Here is a tiny trained network, its code and every weight. The questions are about switching its units off for an input and a class, where a switched-off unit gives its printed mean instead of its output.

import numpy as np


def w(rows, s, z=0):
    codes = np.array(rows[::2]) - 128.0
    scale = np.full(codes.shape[1], s)
    scale[-1] = z or s
    return codes * scale


def f(y):
    return np.maximum(y, 0)


def log_softmax(a):
    a = a - a.max(-1, keepdims=True)
    return a - np.log(np.exp(a).sum(-1, keepdims=True))


def net(x, mask):
    res = np.array(x, float).reshape(1, 7) / 4 @ E
    y = f(res @ A[0][:, :-1].T + A[0][:, -1])
    res = res + np.where(mask, y, B[0][:, -1]) @ B[0][:, :-1]
    return log_softmax(res[-1] @ U[:, :-1].T + U[:, -1])


A, B = {}, {}
E = w([
[237,183,28,77,57,70,254,73,55,245,102],'x0',
[124,243,225,227,45,164,194,40,141,10,122],'x1',
[133,134,122,116,132,141,124,130,117,119,129],'x2',
[110,116,152,117,178,141,170,120,91,132,98],'x3',
[144,114,121,99,151,115,170,140,157,95,113],'x4',
[125,119,131,148,138,148,147,162,74,130,145],'x5',
[72,139,110,115,48,218,198,211,217,217,53],'x6',
],0.0072)
A[0] = w([
[46,113,94,222,79,218,161,77,117,112,126,201],'N1',
[51,64,174,112,186,223,96,228,220,181,61,213],'N2',
[76,101,120,168,67,232,180,152,218,142,71,191],'N3',
[198,154,117,137,127,88,118,37,67,135,200,110],'N4',
[133,147,92,118,140,61,194,100,56,109,95,187],'N5',
[130,205,206,180,151,111,113,95,139,41,144,113],'N6',
[114,109,214,137,131,150,72,102,175,85,77,202],'N7',
[66,113,174,115,123,127,29,160,153,57,139,187],'N8',
[147,136,155,92,125,29,93,143,72,69,186,189],'N9',
[110,55,85,98,110,163,140,208,146,253,75,98],'N10',
[67,18,187,150,148,206,49,154,176,51,122,254],'N11',
[69,76,220,157,149,141,64,117,129,53,124,202],'N12',
[175,228,44,123,66,77,198,30,98,177,134,219],'N13',
[211,221,104,71,88,62,196,108,74,213,133,190],'N14',
[149,35,63,102,239,20,36,102,70,153,181,172],'N15',
[173,198,160,177,177,85,179,86,83,75,171,87],'N16',
],0.0068,0.0047)
B[0] = w([
[153,171,165,85,145,171,178,164,160,119,146,188],'N1',
[68,139,84,81,199,86,77,146,161,164,157,236],'N2',
[91,157,135,94,197,148,120,212,200,201,148,213],'N3',
[180,151,169,198,96,149,164,78,86,86,67,194],'N4',
[151,179,192,128,71,67,126,117,116,132,88,196],'N5',
[82,125,205,113,173,175,192,61,125,68,136,207],'N6',
[127,120,166,130,163,145,141,158,178,90,190,198],'N7',
[71,108,113,150,215,205,112,119,170,106,176,210],'N8',
[91,176,199,117,101,146,232,96,104,60,140,195],'N9',
[135,112,26,70,126,114,63,64,101,208,82,213],'N10',
[57,82,97,107,219,155,114,168,245,61,187,246],'N11',
[87,107,115,128,255,163,142,152,161,42,147,224],'N12',
[188,170,182,183,76,133,175,128,88,182,23,251],'N13',
[180,126,95,116,54,95,121,58,81,182,59,248],'N14',
[220,228,177,45,195,200,202,230,208,188,208,239],'N15',
[172,167,160,154,78,101,140,130,108,52,128,192],'N16',
],0.0077,0.013)
U = w([
[106,172,171,84,174,151,149,178,191,110,202,230],'0',
[225,177,165,126,107,147,180,173,134,196,80,255],'1',
[78,62,193,169,174,153,135,81,131,2,145,51],'2',
[162,150,150,223,78,51,139,44,68,61,95,73],'3',
[60,58,88,114,177,125,45,182,166,134,145,12],'4',
[129,78,27,81,67,67,95,49,77,207,79,67],'5',
],0.0081,0.0031)

Each question gives the input, the list of numbers given to net, and the class t.
The units are the neurons (one row each of A and B). Each row of codes is followed by its name. A weight is (code - 128) times the scale printed after its matrix; where a second scale follows, it is the last column's (A, B and U).
mask holds one flag per neuron, in row order. A switched-off neuron (its flag False) gives its mean, the last column of its row in B, instead of its output. The means were averaged over made-up inputs and are rounded, as every weight is.
A unit's drop is (log p(t) with every unit on - log p(t) with that unit switched off) / (log p(t) with every unit on - log p(t) with every unit switched off).
The circuit of an input: a set's keep is (log p(t) with only the set's units on - log p(t) with every unit switched off) / (log p(t) with every unit on - log p(t) with every unit switched off). Starting from the 12 units with the biggest drops (on a tie, the unit counted first), units are removed one at a time, each time the one whose removal leaves the highest keep (on an exact tie, the one counted first), for as long as the keep stays at least 0.8.
circuit, biggest first: the units of the circuit, biggest drop first
k most important neurons: the k neurons with the biggest drops, biggest first
drop of u: that unit's drop, to one decimal
input [-1,3,0,7,7,7,-1], class 2: circuit, biggest first -> N15
input [1,1,-1,-6,-5,-3,-3], class 3: circuit, biggest first -> N3, N15, N11
input [4,-5,5,-6,-6,5,0], class 1: 2 most important neurons -> N15, N2
input [1,3,3,-1,5,8,7], class 1: 3 most important neurons -> N11, N12, N8
input [4,0,-5,-3,7,8,5], class 5: 2 most important neurons -> N15, N10
input [0,-4,7,-6,4,6,2], class 4: 2 most important neurons -> N13, N14
input [7,0,-5,8,6,3,5], class 5: 3 most important neurons -> N15, N10, N14
input [1,8,0,2,1,2,6], class 1: 3 most important neurons -> N11, N12, N8
input [1,-7,8,-6,-4,3,4], class 5: 2 most important neurons -> N10, N11
input [5,-5,7,4,-6,7,-6], class 1: drop of N15 -> 0.4
input [-7,3,-3,-6,-4,-6,-3], class 2: drop of N15 -> 0.1
input [0,-6,-4,-1,-6,8,7], class 4: drop of N12 -> -0.1
